Below is a small trained network, with its code and all its weights. Each question gives an input and a class and asks what happens when units are switched off, that is, made to give their printed mean instead of their output.

import numpy as np


def w(rows, s, z=0):
    codes = np.array(rows[::2]) - 128.0
    scale = np.full(codes.shape[1], s)
    scale[-1] = z or s
    return codes * scale


def f(y):
    return y / 2 * (1 + np.tanh(0.7978845608 * (y + 0.044715 * y**3)))


def log_softmax(a):
    a = a - a.max(-1, keepdims=True)
    return a - np.log(np.exp(a).sum(-1, keepdims=True))


def net(x, mask):
    res = np.array(x, float).reshape(1, 8) / 4 @ E
    y = f(res @ A[0][:, :-1].T + A[0][:, -1])
    res = res + np.where(mask, y, B[0][:, -1]) @ B[0][:, :-1]
    return log_softmax(res[-1] @ U[:, :-1].T + U[:, -1])


A, B = {}, {}
E = w([
[129,130,127,128,127,126,131],'x0',
[89,215,229,241,81,135,117],'x1',
[209,88,254,96,215,138,169],'x2',
[207,204,120,38,67,196,86],'x3',
[126,127,130,125,127,126,126],'x4',
[78,172,115,131,194,228,221],'x5',
[130,127,127,130,128,128,127],'x6',
[138,36,138,167,13,157,219],'x7',
],0.0093)
A[0] = w([
[111,79,141,136,80,192,183,114],'N0',
[195,171,133,59,79,98,102,98],'N1',
[118,108,194,88,163,140,157,54],'N2',
[144,156,131,123,163,55,42,113],'N3',
[144,103,131,124,88,222,105,92],'N4',
[121,69,80,33,188,101,177,47],'N5',
[44,46,174,131,158,69,114,129],'N6',
[223,126,217,153,124,63,127,134],'N7',
[150,80,145,157,115,35,71,54],'N8',
[114,187,94,143,194,249,206,83],'N9',
[89,138,132,106,188,137,62,140],'N10',
[134,59,157,126,74,161,171,129],'N11',
[180,78,185,87,190,129,132,109],'N12',
[157,117,61,100,167,119,161,174],'N13',
[199,132,119,149,95,60,108,195],'N14',
[118,159,224,185,113,139,77,63],'N15',
[89,169,152,102,199,127,115,62],'N16',
[69,178,198,214,139,149,125,77],'N17',
[154,170,136,85,90,166,105,161],'N18',
[95,143,34,152,115,134,125,60],'N19',
[97,76,130,167,156,51,141,113],'N20',
[93,130,58,161,85,125,108,51],'N21',
[52,164,70,135,122,104,156,134],'N22',
[188,170,137,116,106,165,104,107],'N23',
[141,160,178,28,60,146,142,47],'N24',
[194,96,209,106,184,115,152,44],'N25',
[125,194,108,120,207,109,116,94],'N26',
[186,187,121,103,88,159,131,118],'N27',
[60,145,72,131,83,146,75,156],'N28',
[114,130,50,122,105,101,117,148],'N29',
[147,19,112,57,146,111,64,57],'N30',
[116,182,110,151,177,136,82,120],'N31',
[125,83,74,88,154,137,122,86],'N32',
[118,168,143,83,188,84,114,165],'N33',
[101,145,127,112,176,123,81,139],'N34',
[110,89,139,157,149,44,126,102],'N35',
[58,131,110,148,192,136,207,58],'N36',
[204,106,209,132,185,159,166,252],'N37',
[126,71,165,136,37,97,180,125],'N38',
[109,174,209,155,55,122,70,123],'N39',
],0.012,0.0035)
B[0] = w([
[157,74,80,115,111,74,203,212],'N0',
[134,78,158,161,189,168,97,212],'N1',
[87,211,170,194,68,102,68,176],'N2',
[134,46,48,78,72,87,173,212],'N3',
[183,74,96,136,180,94,124,177],'N4',
[156,206,180,63,183,119,182,229],'N5',
[205,68,193,214,152,186,101,213],'N6',
[77,155,135,105,80,154,129,219],'N7',
[68,77,73,83,147,239,36,219],'N8',
[1,49,74,14,137,204,43,253],'N9',
[159,99,108,143,110,106,171,188],'N10',
[169,68,76,91,72,63,203,216],'N11',
[99,185,157,166,33,128,64,212],'N12',
[129,190,165,99,159,160,164,199],'N13',
[39,108,63,61,124,151,96,211],'N14',
[120,215,151,96,172,143,177,223],'N15',
[144,68,83,75,91,48,170,185],'N16',
[147,216,146,81,205,111,199,239],'N17',
[185,89,151,217,154,171,97,199],'N18',
[127,185,170,204,69,107,98,198],'N19',
[218,94,155,160,208,132,102,205],'N20',
[135,174,147,152,61,89,126,204],'N21',
[135,165,141,200,88,144,64,197],'N22',
[208,87,174,150,183,159,122,186],'N23',
[178,96,127,177,175,147,94,196],'N24',
[123,172,152,215,37,111,126,213],'N25',
[160,49,85,152,105,82,187,198],'N26',
[187,101,193,200,172,151,104,197],'N27',
[114,177,163,171,37,135,105,227],'N28',
[100,187,193,130,77,156,115,203],'N29',
[83,218,112,59,180,173,179,222],'N30',
[152,82,106,110,90,83,194,188],'N31',
[161,224,148,74,161,106,180,189],'N32',
[167,85,92,121,96,90,140,194],'N33',
[192,112,97,145,89,92,145,177],'N34',
[188,102,152,150,189,186,72,194],'N35',
[105,52,139,143,197,193,66,205],'N36',
[68,139,169,172,36,128,118,248],'N37',
[166,86,53,77,106,77,173,243],'N38',
[101,195,124,21,192,131,157,240],'N39',
],0.009,0.012)
U = w([
[115,212,175,238,9,103,105,118],'0',
[195,59,74,141,70,53,225,92],'1',
[147,249,172,105,202,137,213,2],'2',
[210,73,185,253,209,168,96,78],'3',
[59,83,93,92,116,199,62,177],'4',
],0.011,0.006)

Each question gives the input, the list of numbers given to net, and the class t.
The units are the neurons (one row each of A and B). Each row of codes is followed by its name. A weight is (code - 128) times the scale printed after its matrix; where a second scale follows, it is the last column's (A, B and U).
mask holds one flag per neuron, in row order. A switched-off neuron (its flag False) gives its mean, the last column of its row in B, instead of its output. The means were averaged over made-up inputs and are rounded, as every weight is.
A unit's drop is (log p(t) with every unit on - log p(t) with that unit switched off) / (log p(t) with every unit on - log p(t) with every unit switched off).
The circuit of an input: a set's keep is (log p(t) with only the set's units on - log p(t) with every unit switched off) / (log p(t) with every unit on - log p(t) with every unit switched off). Starting from the 12 units with the biggest drops (on a tie, the unit counted first), units are removed one at a time, each time the one whose removal leaves the highest keep (on an exact tie, the one counted first), for as long as the keep stays at least 0.8.
circuit, biggest first: the units of the circuit, biggest drop first
unit that matters most: the unit with the biggest drop
top k neurons: the k neurons with the biggest drops, biggest first
drop when u is switched off: that unit's drop, to one decimal
input [-3,7,6,0,6,1,5,7], class 1: unit that matters most => N11
input [6,1,-7,-2,1,-2,4,-7], class 0: top 4 neurons => [N28; N22; N19; N29]
input [7,-1,-5,7,-2,2,-8,6], class 3: circuit, biggest first => [N27; N18]
input [-4,-7,1,2,-2,-8,3,-1], class 4: top 4 neurons => [N8; N14; N17; N3]
input [0,-5,5,-6,8,-6,-5,-7], class 1: top 2 neurons => [N3; N9]
input [-3,-5,-3,-6,3,-6,-7,-3], class 3: top 2 neurons => [N6; N20]
input [5,5,-5,6,-8,5,5,-5], class 3: top 4 neurons => [N27; N18; N23; N37]
input [3,1,3,2,-6,-8,1,7], class 4: top 2 neurons => [N8; N14]
input [-8,8,-6,-5,-5,-8,4,0], class 2: top 4 neurons => [N17; N39; N15; N9]
input [0,-7,-2,-1,0,-7,-1,5], class 2: top 2 neurons => [N30; N9]
input [0,-5,5,8,2,7,-4,-8], class 1: top 2 neurons => [N16; N26]
input [-1,-6,8,6,-5,-5,-8,1], class 0: top 2 neurons => [N12; N25]
input [-5,6,-4,-1,7,0,-2,6], class 1: top 2 neurons => [N38; N0]
input [4,5,4,-3,-7,8,6,7], class 4: circuit, biggest first => [N9]
input [-3,-7,6,-8,3,7,3,4], class 3: top 2 neurons => [N36; N6]
input [1,3,5,4,4,-1,4,-5], class 0: drop when N12 is switched off => 0.4
input [8,8,-4,8,5,-4,6,8], class 1: drop when N38 is switched off => 0.8
input [5,-2,-7,-6,0,-4,-1,7], class 0: drop when N29 is switched off => 0.7
